In the rows, zero is written as 128.
Each row has a class, written after it.
[ 85 102 124 116 118 117 155 129 147 127 143 128 113 132 115 152 224 137
 154 110 126 101 168 110 148  97 138 112 112 142 147  96 150 130 130 165
 109 129 135 147 102 112]
Burag
[176 109  66 115 140 119 121 128 134  95 117 110 131 107 151 111 149 163
 118 149 147 134 109 127 133 114 124 109 124  79 136 115  70 126 132 188
 109 152 153 127 123 139]
Pozo
[117  99 129 141 133 132 174 138 137 143 150 113 143 108 134 149 181 126
 120 135 123 109 144 121 139 131 107 135 102 127 144 110 148 114 129 159
 126 146 129 151 120 119]
dum
[149 121  45 127  93 152 142 139 135 104 116  94 134  98 145  81 128 154
 125 148 183 137 127 143 119 136 173 113 108 114 159 131  96 116 140 204
  93 129 123 153 133 122]
Kufos
[144 151  71 118 114 135 152 136 139 113 121 103 125  79 169  84 116 131
 137 125 165 146 131 144 143 136 152 104 101 118 122 157 116 115 140 178
  83 137 123 140 137 147]
dani
[135 176 128 136 103 155 106 180 112 116 140  98 130 103 126 153 145 138
 150 118 159 158 119 125 118  99 158 115  90 152 144 149 119 124 127 130
 101 127  66 143 156 111]
dum
[139 130  46 120 118 149 141 124 133 101 127 120 116  78 170  86  99 138
 105  93 163 119 145 126 100 111 154  93  67  98 127 162 144 114 176 181
  93 141 166 119 104 119]
Pozo
[135 132 135 118 128 117 182 120 148 124 136 123 124 105 136 140 150 111
 130 106 124 114 165 125 160 107 136 111  86 123 132 126 159 114 142 142
 118 120 140 160 126 129]
Dumed
[130 146  77 127 119  91 191 102 149 150 131 118 132 134 151 128 146 143
 128 109 134  99 153 133 147 140 123 127 134 101 136 108 178 177 114 122
  83  89 152 185 154 172]
zovi
[107 106 126 133 126 112 150 123 143 142 143 138 124 115 128 141 171 126
 134 123 112 123 155 138 121 122 126 122  93 106 144 126 165 100 127 160
 127 126 124 158 112 131]
redef
[134 150  62 163 138 138 119 122 138 122 116 152 108 111 134  97 120 132
 129 129 121 121 126 173 120 140 109 118 129  88 127 131 102 112 127 133
 127 140 130 130 137 137]
zovi
[137 121  60 153 122 136 126 131 130 121 126 130 112 107 154 105 144 138
 119 144 129 127 116 133 119 130 125 110 130 115 127 125  88 114 133 181
 115 164 122 125 119 132]
dani
[ 99 106 118 128 131 134 180 147 138 132 146 129 134  99 127 143 177 102
 141 130 116 110 150 133 147  96 136 125  92 138 129 153 181 103 146 140
 107 136 130 142 122 116]
Kot
[148 113  83 127 100 152 107 135 122 102 130 119 126  89 130 122 166 141
 144 147 143 132 108 132 112 119 151 108 126 103 129 140 100 135 132 161
 100 152  99 130 130 118]
Kot
[106 140 149 128 155  98 166 142 155 129 142 109 120 115 125 138 154 113
 132 120 127 105 172 129 149 112 112 116 105 128 154 125 149  99 134 150
 114 117 137 155 121 123]
dagek
[129 154  53 123 117 141 135 154 133 107 113 122 111 101 165 113 127 129
 124 107 139 137 102 130 123  97 158 105 140 129 107 175 104 144 126 131
  58 137 103 136 135 115]
Burag
[ 75 107 139 100 145 100 143 130 143 142 148 144 125 146 120 180 204 147
 149 135  98 116 134 139 127 105 119 133 135 125 131 112 157 133 107 151
 111 129 120 135 131 139]
Burag
[103 128 118 148 103 110 174 139 160 131 136 103 135 136 145 130 174 119
 128 128 136 103 160 128 150 140 136 124  91 139 155 121 165 112 141 181
 138 118 146 147 132 120]
Kufos
[ 97 114 149 136 133  98 143 125 150 115 143 118 113 146 133 144 167 109
 131 122 107 115 147 120 144 127 112 124 116 131 154 125 141 100 104 152
 133 140 133 157 123 125]
Dumed
[133 150  98 114 137 120 112 156 169 109 115  77 133  80 141 103 115 147
 127 127 170 165 137 131 133 140 157 108 117  78 138 162  87 113 117 189
  87 115  90 124 128 132]
Pozo
[134 111  48 123  92 125 132 137 132 111 131 132 118 106 141 126 165 137
 127 141 123 121 111 122 135  99 156 102 126 105 130 114 103 131 145 178
  94 145 141 136 121 114]
Kot
[161 124  76 144 136 133 121 160 108 100 106  90 130 114 149 132 200 121
 144 170 149 117  88 119 144 129 161 121 131 162 148 132  80 113 148 191
 117 171  97 130 114  96]
Kot
[156 144  80 135 114 129 143 128 118 114 115 112 118 115 178  84 141 132
 143 145 166 138 118 118 143 142 151 109 135 140 117 138  97 108 141 163
 103 157 125 132 134 127]
dani
[159 102 125 125  99 160 127 120 132 100 136 108 138 109 135 126 141 145
 139 145 141 127 121 107 139 128 153  94 120 104 129 130  91 139 108 178
 132 130 109 123 123 112]
Kufos
[103 125 152 126 126 103 170 120 141 118 146 115 123 124 119 159 186 144
 145 126 128 125 156 119 147 117 145 121 106 126 153 120 154  92 106 165
 120 131 114 154 117 127]
tok
[115 111 103 103 114  96 167 152 158 132 136 134 116 119 122 175 175 145
 130 124 135 100 140 123 140  98 127 123 124 107 144 106 148 120 121 161
  95 112 133 168 142 123]
Burag
[126 134 132 125 135 134 148 175 202 122 129 121 131 109 108 117 144 133
 149  65 151 121 156 164 140 107 100 105  91  92 141 103  92 151 148 135
  63  93 115 175 142 133]
zovi
[113 212  80 124 197 166 150 186 112 137 100  90 134  71 189 125 168 103
  93  88 131 101 125 162  90 118 100 129  43 127 174 138 119 152 180 162
  86 122 143 151 161 146]
dagek
[112 111 149 121 134 129 173 159 128 135 156 108 144 104 127 153 168 141
 137 132 137 109 152 133 136 105 110 128  88 125 139 123 177 141 135 127
  97 113 119 165 153 127]
dum
[165 135  51 140 115 123 116 108 137 102 113 127 129  96 163 100 133 143
 140 140 144 143 118 133 124 122 157  98 129  88 139 154 102 125 118 163
 107 146 138 148 127 129]
Pozo
[110 142 100 107 154  95 209 129 138 127 136  87 125  90 154 148 142 115
 116 147 125 101 181 125 162 116 139 108 104 124 162 128 152 110 116 212
 111 128 132 154 124 128]
dagek
[125 143  29 159 182 159 160 149 124 113  84 101 148  27 160  78 177 130
 135 155 142 130 114 174 112 159 162 135  65  71 144 169 109 108 139 175
  64 150  93 165 137 141]
redef
[ 87 117 149 127 136 126 145 136 161 129 149 131 133 121 101 175 177 133
 173 123 100 116 118 147 166 114 152 119 137 130 136 115 133 168 113 140
  95 100  79 160 114 134]
zovi
[133 131  33 149 121 121 115 125 120 131 124 116 118  98 156 116 158 155
 135 175 133 130 108 133 132 127 158 105 150 112 143 123  93 137 100 188
  91 148 106 158 122 137]
dani
[118 149 108 125 134  96 177 141 168 124 134 119 120  91 129 149 132 105
 116 111 119 115 164 125 159 100 149 100 106 130 148 127 138 114 146 186
  98 115 134 158 109 109]
dagek
[102 147 122 124 146  98 193 165 168 128 132 101 126 104 140 145 134  99
 109 117 144 103 151 113 155 132 131 122  88 130 157 128 122  71 137 208
 110 132 139 140 123 102]
dagek
[ 89 123 118 116 138 117 171 141 148 139 136 134 114 115 117 159 161 123
 135 106 123 112 163 130 137  87 135 120 110 130 132 130 158 109 127 141
 111 119 119 136 122 125]
Burag
[191 139  68 160 127 149 150 172 128  96 110  98 130  90 141 138 135 125
 124 167 136 105  89 123 151 115 152 113 134 142 140 135  63 135 148 147
 111 160  89 138 114  90]
dagek
[130 111  97 139 122 145  95 172 116 124 114  83 111 156 125 101 165 157
 137 145 186 133 109 124 102 119 141 117 145 144 154 143 100 138 133 129
 106 121 110 118 129 121]
Burag
[ 83 158 125 118 130 117 142 134 123 122 175 119 107 106 143 171 145 120
 109 106  86  65 158 108 136 110  82 130 112 140 132 122 183 146 100 137
 103 130 123 148 117 117]
dagek
[128 119 108 128 136 115 167 149 156 123 135 106 132 117 144 134 151 123
 136 119 132 112 163 112 147 101 130 116 108 124 152 126 149 105 143 154
 116 122 140 155 115 117]
Pozo
[ 88 123 106 115 168 107 195 155 147 135 140 131 138  88 132 153 135 115
 110 118  99 125 144 134 154  97 121 134  95 105 154 120 151  90 124 169
  88 105 133 185 136 139]
dum
[159 179  88 114 115 109 138 140 135  81 118 129 119  88 143 119  82 120
 112 129 130 130 119 146 146 138 142 116  93 118 124 158 122 115 142 173
 127 140 126 114 137 116]
dagek
[ 89 131 131 134 145  94 185 116 131 130 140 121 124 140 145 144 172 138
 122 113 116 107 154 122 139 106 126 117 105 127 145 122 159 121 109 156
 110 124 141 150 126 136]
tok
[155 123 118 203  24 145 116 116 126 143 121 130 132 106 129 118 143 145
 169 163 158 127  84 139 121 154 188 112 183 100 116 168 119 211 106  66
 133  96  24 148 142 116]
redef
[132 111  78 125 104 115  94 141 158  97 126 118 141 122 133 124 144 144
 130 124 134 144  85 128 130 131 147 115 100  98 165 138 108 148 119 182
 116 127 160 140 116 137]
Pozo
[ 61  99 167  88 126  96 125 145 182 147 146 141 141 159 118 170 214 150
 152  91 122 146 117 129 105 104 141 104 110 106 149 122 141 171 114 184
  75  95 139 150 144 144]
Burag
[103 110 141 140 132 113 182 132 122 119 142 119 113 122 120 140 173 142
 120 114 137  93 164 122 142  93 104 124 113 125 155 112 157 120 121 140
 113 112 141 162 136 125]
tok
[ 90 126 118 124 117 108 140 142 165 137 142 109 118 141 136 167 198 138
 143 117 113 103 139 125 132 123 123 119 115 120 144 114 140 134 111 153
 118 128 107 136 111 135]
Burag
[102 105 139 105  97 140 129 124 139  85 131 101 138 129 125 132 144 134
 147 127 118 169 104  97 136 161 187 119 106 120 161 149 142 128 105 149
 128 129 139 132 109 129]
tok
[120 120  82 122 133 107 192 127 150 131 134 116 123  75 156 123 150 126
 124 133 142 117 155 138 149 125 137 114 111 117 138 134 152 103 138 212
  84 128 131 171 131 147]
dani
[114 119  89 201 117 113 192  92 103 102 113 118 118 162 180  96 124  75
 132 125 126  86 141 102 133 161 138 122 103 178 111 147 120  78 133 169
 208 217 137  60 103  89]
redef
[141 126  85 139 112 127 141 139 140 128 116 121 122 125 127 103 139 151
 140 129 163 136 123 141 129 101 156  98 130 110 120 157 112 142 127 132
  96 112 111 120 134 135]
Burag
[103  92 152 136 120 118 164 121 158 118 142 104 141 132 135 141 202 131
 148 135 120 104 156 123 150 125 125 111 113 116 149 109 142 146 119 167
 127 117 137 158 132 130]
Kufos
[149  96  85 133 108 129 191 129 127  74 123 115 125 103 139 115 164 142
 123 136 126 117 115 111 171 110 150 103 106 103 158 123 105 111 128 191
 110 131 149 157 115 126]
tok
[111 106  45 113 125 169 134 137 111 128 130 121 138 102 168 102 186 135
 137 153 118 136 100 144 113 109 164 106  97 113 134 145 113 146 142 161
  83 164 141 128 109 130]
Kot
[ 78 120 109 136 137 129 136 119 141 141 134 124 113  84 115 116 159 131
 148 124 126 135 192 136 140 108 158  93  88 117 142 122 159 139 129 156
 113 113 122 144 103 137]
dani
[ 62 152  64  82 151 191 140 167  92  94 121 160 111  88 127  95  59 121
 133 101 113 131 128 161  88 111 165 143  40 125 143 182 184  77 166 116
 128 110 108 101 118 132]
Burag
[122 109 138 108 121 105 153 135 163 135 134 134 122 132 131 137 201 158
 144 124 134 124 154 143 127 114 120 106 100  90 126 129 156 137 135 137
 107 117 129 141 131 144]
Burag
[135  99 124 134 114 108 175 134 142 131 137 127 123 115 119 145 159 128
 130 126 116 127 159 119 147 100 144 114 108 114 139 124 158 114 134 146
 120 109 105 168 109 126]
redef
[139 140  69 149 139 130 142 112 118 132 121 111 127 109 162  92 145 135
 147 155 141 139 147 124 139 125 156  95 130 136 117 139 104 124 112 172
 109 165 113 122 124 129]
dani
[117  91  98  99 153 113 181 106 153 119 141 107 146 100 180 144 163 129
 115 128 128 141 115 119 101 149 141 108  94  88 152 125 116  75 134 252
  91 172 167 156 125 145]
dum
[ 93  94  74 151 104 141 125 123 122 102 131 152 122 126 148 108 168 133
 127 140  99 110  81 137 146 104 147 113 133 117 143 136 125 170 128 131
  96 109 165 170 120 129]
Kufos
[120  92  73 181 112 189 120 143  90  87 142  88 119 112 141 168 232 156
 154 161 105  98  70 142 109  77 134 122 159 164 160 116  69 190  98 104
  89 198  78 162 107 118]
tok
[165 113  69 138 102 143 120 121 111  91 119 114 131 133 153 109 160 149
 139 158 134 131  78 120 134 133 168 111 126 132 136 129  79 160 122 154
 109 168 116 137 117 119]
Dumed
[163 102  49 128  57 146 114 158 151 101 121 105 143 112 141 111 181 187
 131 156 162 142  68 165 131 109 162 101 114  84 146 112  72 213 144 153
  64 113 142 169 151 148]
Kufos
[152 109  82 152 133 132 179 145 150 178 124 101 127 137 178 114 221 142
 131 155 151  92 115 180 149 108  80 124 138 114 142 128 106 139 123 102
 102 140 139 165 116 161]
Burag
[ 90 118 155 122 103 108 114 128 160 126 142 181 131 136  86 161 166 122
 147  94  81 134 141 149 139  89 139 113  82 117 148 103 176 180 141 110
 133  90 164 165 141 129]
Dumed
[142 147 128 173  99 123 148 164 137 155 135 117 132 141 123  92 127 143
 126 137 175 123 144 170 121 138  88 149 127 128 143 119 117 104 142 108
 146 119  81 134 155 129]
dum
[133 155  92 114 141 143  87 126  94 114 118 126 116 115 140 117 129 133
 119 135 133 150 109 161 118 109 135 125 140 149 126 131  86 155 120 156
 115 155 118 117 146 123]
Dumed
[ 87 124 129 131 154 117 166 162 135 137 152 100 128 101 130 175 175 120
 119 126 116 108 157 123 142 102 110 129 102 142 150 106 144 105 129 178
 108 136 115 155 130 112]
dum
[106 128 141 122 146 104 158 125 143 125 145 118 126 121 122 146 159 127
 132 112 122 106 154 129 148 108 119 121  94 125 140 120 153 126 115 154
 106 120 125 157 133 137]
Dumed
[137 109  95 111 114 187 119 145 125 105 134 126 120 103 133 131 126 137
 153 113 148 125  88 125 121 117 144 112 129 110 136 125  90 154 125 108
  79 129 127 161 131 120]
zovi
[102  91 134 121 141  86 160 144 180 141 138 142 144 124 125 148 171 126
 128 106 119 106 158 116 136 103 115 112  96  88 162 113 186 132 153 167
 108  82 208 177 143 126]
Pozo
[ 84  72 114 110 187  78 141 120 187 116 141 133 123 111 114 158 177 145
 134 142 106 120 135 103 127 132 162 100 121  90 114 148 146  69 111 228
  69 148 128 130  81 106]
Burag
[114 126 136 124 132  77 178 141 176 122 142 110 134 117 121 156 159 132
 129 141 110  94 159 122 162 129 122 114 116 105 142 101 139 137 130 176
 112 115 129 147 126 121]
dagek
[ 44 129 230 125 143  97  67 117 122 148 157  90 129 220 114 175 224 131
 170 111 107 153 137  85  98 128 155 117 144 188 169 118 168 180  93 137
 134 104 101 135 131 138]
Dumed
[115 101 209 101 120 183 112 141  86 136 154 122  97 177 218 134 228 128
 121  81 144  93 118 110  89  93  39 132 152 169 120 105 107 186 177  60
 134 160 148 125 122 114]
Pozo
[158 111  80 131 118 108 130 127 127 104 119 135 122 101 135  94 158 162
 134 133 151 148 114 167 114  97 124 101 114  65 150 136  96 129 122 183
  78 109 123 180 159 161]
redef
[106 129 129 144 111 111 139 140 141 134 136 110 114 121 133 137 166 123
 137 130 130 128 156 151 130 130 132 123 102 132 138 128 137 102 134 168
 145 141  87 126 111 121]
redef
[145 118  64 112 122 110 139 135 146 101 107 135 125  90 139 108 135 127
 113 125 124 160 109 127 130 145 172 116  96  86 158 137 114  79 148 230
 105 117 130 164 111 131]
redef
